Here is a tiny trained network, its code and every weight. The questions are about switching its units off for an input and a class, where a switched-off unit gives its printed mean instead of its output.

import numpy as np


def w(rows, s, z=0):
    codes = np.array(rows[::2]) - 128.0
    scale = np.full(codes.shape[1], s)
    scale[-1] = z or s
    return codes * scale


def f(y):
    return y / 2 * (1 + np.tanh(0.7978845608 * (y + 0.044715 * y**3)))


def log_softmax(a):
    a = a - a.max(-1, keepdims=True)
    return a - np.log(np.exp(a).sum(-1, keepdims=True))


def net(x, mask):
    res = np.array(x, float).reshape(1, 3) / 4 @ E
    y = f(res @ A[0][:, :-1].T + A[0][:, -1])
    res = res + np.where(mask, y, B[0][:, -1]) @ B[0][:, :-1]
    return log_softmax(res[-1] @ U[:, :-1].T + U[:, -1])


A, B = {}, {}
E = w([
[230,170,153,85,56,90,148,68],'x0',
[110,149,206,99,143,235,105,118],'x1',
[194,63,157,161,253,119,158,64],'x2',
],0.016)
A[0] = w([
[108,107,119,212,177,163,148,145,142],'neuron 1',
[114,100,141,178,170,143,138,147,125],'neuron 2',
[122,156,247,77,149,221,89,131,163],'neuron 3',
[123,114,52,150,117,46,181,132,245],'neuron 4',
[187,109,182,113,129,94,158,37,78],'neuron 5',
[147,154,113,56,58,120,131,131,147],'neuron 6',
[151,84,113,124,159,102,162,75,130],'neuron 7',
[130,97,86,131,178,93,143,168,174],'neuron 8',
[110,100,169,82,158,181,119,109,131],'neuron 9',
[121,151,67,120,101,82,135,145,176],'neuron 10',
[18,112,83,136,104,140,42,232,201],'neuron 11',
[94,113,82,176,149,115,122,150,141],'neuron 12',
[141,175,92,82,49,143,120,126,136],'neuron 13',
[149,174,160,110,78,176,116,107,140],'neuron 14',
[81,57,101,162,176,125,115,106,151],'neuron 15',
],0.012)
B[0] = w([
[109,147,81,171,166,148,201,64,188],'neuron 1',
[81,161,115,154,161,176,172,73,171],'neuron 2',
[128,152,254,78,185,224,153,76,231],'neuron 3',
[112,97,50,183,107,85,134,175,241],'neuron 4',
[174,54,154,46,150,65,105,216,201],'neuron 5',
[74,132,128,179,64,156,150,129,190],'neuron 6',
[152,144,107,108,161,104,87,137,190],'neuron 7',
[127,164,112,201,130,87,88,124,188],'neuron 8',
[157,130,145,105,165,168,183,94,179],'neuron 9',
[104,95,91,133,87,110,182,166,192],'neuron 10',
[232,50,200,52,192,86,87,197,255],'neuron 11',
[178,143,82,126,172,111,71,110,175],'neuron 12',
[71,147,118,156,44,168,150,108,194],'neuron 13',
[80,180,196,120,48,140,89,139,177],'neuron 14',
[105,182,97,200,178,149,104,106,195],'neuron 15',
],0.0098,0.024)
U = w([
[181,13,88,135,118,38,66,192,253],'0',
[189,80,180,23,146,135,104,140,115],'1',
[58,119,46,192,40,113,254,140,135],'2',
[76,245,155,157,60,171,105,88,69],'3',
[116,211,24,236,122,93,92,79,148],'4',
[115,149,109,188,138,204,223,42,12],'5',
],0.0089,0.0022)

Each question gives the input, the list of numbers given to net, and the class t.
The units are the neurons (one row each of A and B). Each row of codes is followed by its name. A weight is (code - 128) times the scale printed after its matrix; where a second scale follows, it is the last column's (A, B and U).
mask holds one flag per neuron, in row order. A switched-off neuron (its flag False) gives its mean, the last column of its row in B, instead of its output. The means were averaged over made-up inputs and are rounded, as every weight is.
A unit's drop is (log p(t) with every unit on - log p(t) with that unit switched off) / (log p(t) with every unit on - log p(t) with every unit switched off).
The circuit of an input: a set's keep is (log p(t) with only the set's units on - log p(t) with every unit switched off) / (log p(t) with every unit on - log p(t) with every unit switched off). Starting from the 12 units with the biggest drops (on a tie, the unit counted first), units are removed one at a time, each time the one whose removal leaves the highest keep (on an exact tie, the one counted first), for as long as the keep stays at least 0.8.
units of the circuit, in order: the units of the circuit, biggest drop first
unit that matters most: the unit with the biggest drop
k most important neurons: the k neurons with the biggest drops, biggest first
drop of u: that unit's drop, to one decimal
input [6,0,0], class 2: 3 most important neurons -> [neuron 11; neuron 3; neuron 6]
input [0,7,2], class 5: units of the circuit, in order -> [neuron 11]
input [-3,1,-6], class 1: 2 most important neurons -> [neuron 11; neuron 4]
input [-7,0,-8], class 0: units of the circuit, in order -> [neuron 3; neuron 11]
input [1,-5,-1], class 2: 2 most important neurons -> [neuron 11; neuron 5]
input [1,-2,-5], class 2: 2 most important neurons -> [neuron 13; neuron 5]
input [0,3,-8], class 1: 2 most important neurons -> [neuron 11; neuron 15]
input [0,-3,8], class 4: 2 most important neurons -> [neuron 11; neuron 15]
input [-8,7,1], class 5: 3 most important neurons -> [neuron 1; neuron 2; neuron 5]
input [-3,-5,1], class 4: 2 most important neurons -> [neuron 5; neuron 15]
input [5,1,0], class 3: 2 most important neurons -> [neuron 11; neuron 4]
input [1,-5,-5], class 2: 2 most important neurons -> [neuron 13; neuron 5]
input [3,1,-6], class 3: 2 most important neurons -> [neuron 14; neuron 4]
input [-6,0,3], class 4: unit that matters most -> neuron 3
input [7,-2,1], class 0: 4 most important neurons -> [neuron 5; neuron 1; neuron 2; neuron 3]
input [-1,-6,7], class 4: drop of neuron 11 -> 0.3
input [5,5,-1], class 3: drop of neuron 11 -> 0.7
input [-8,-4,6], class 4: drop of neuron 4 -> 0.0
input [6,0,4], class 0: drop of neuron 9 -> 0.1
input [4,4,-1], class 3: unit that matters most -> neuron 11
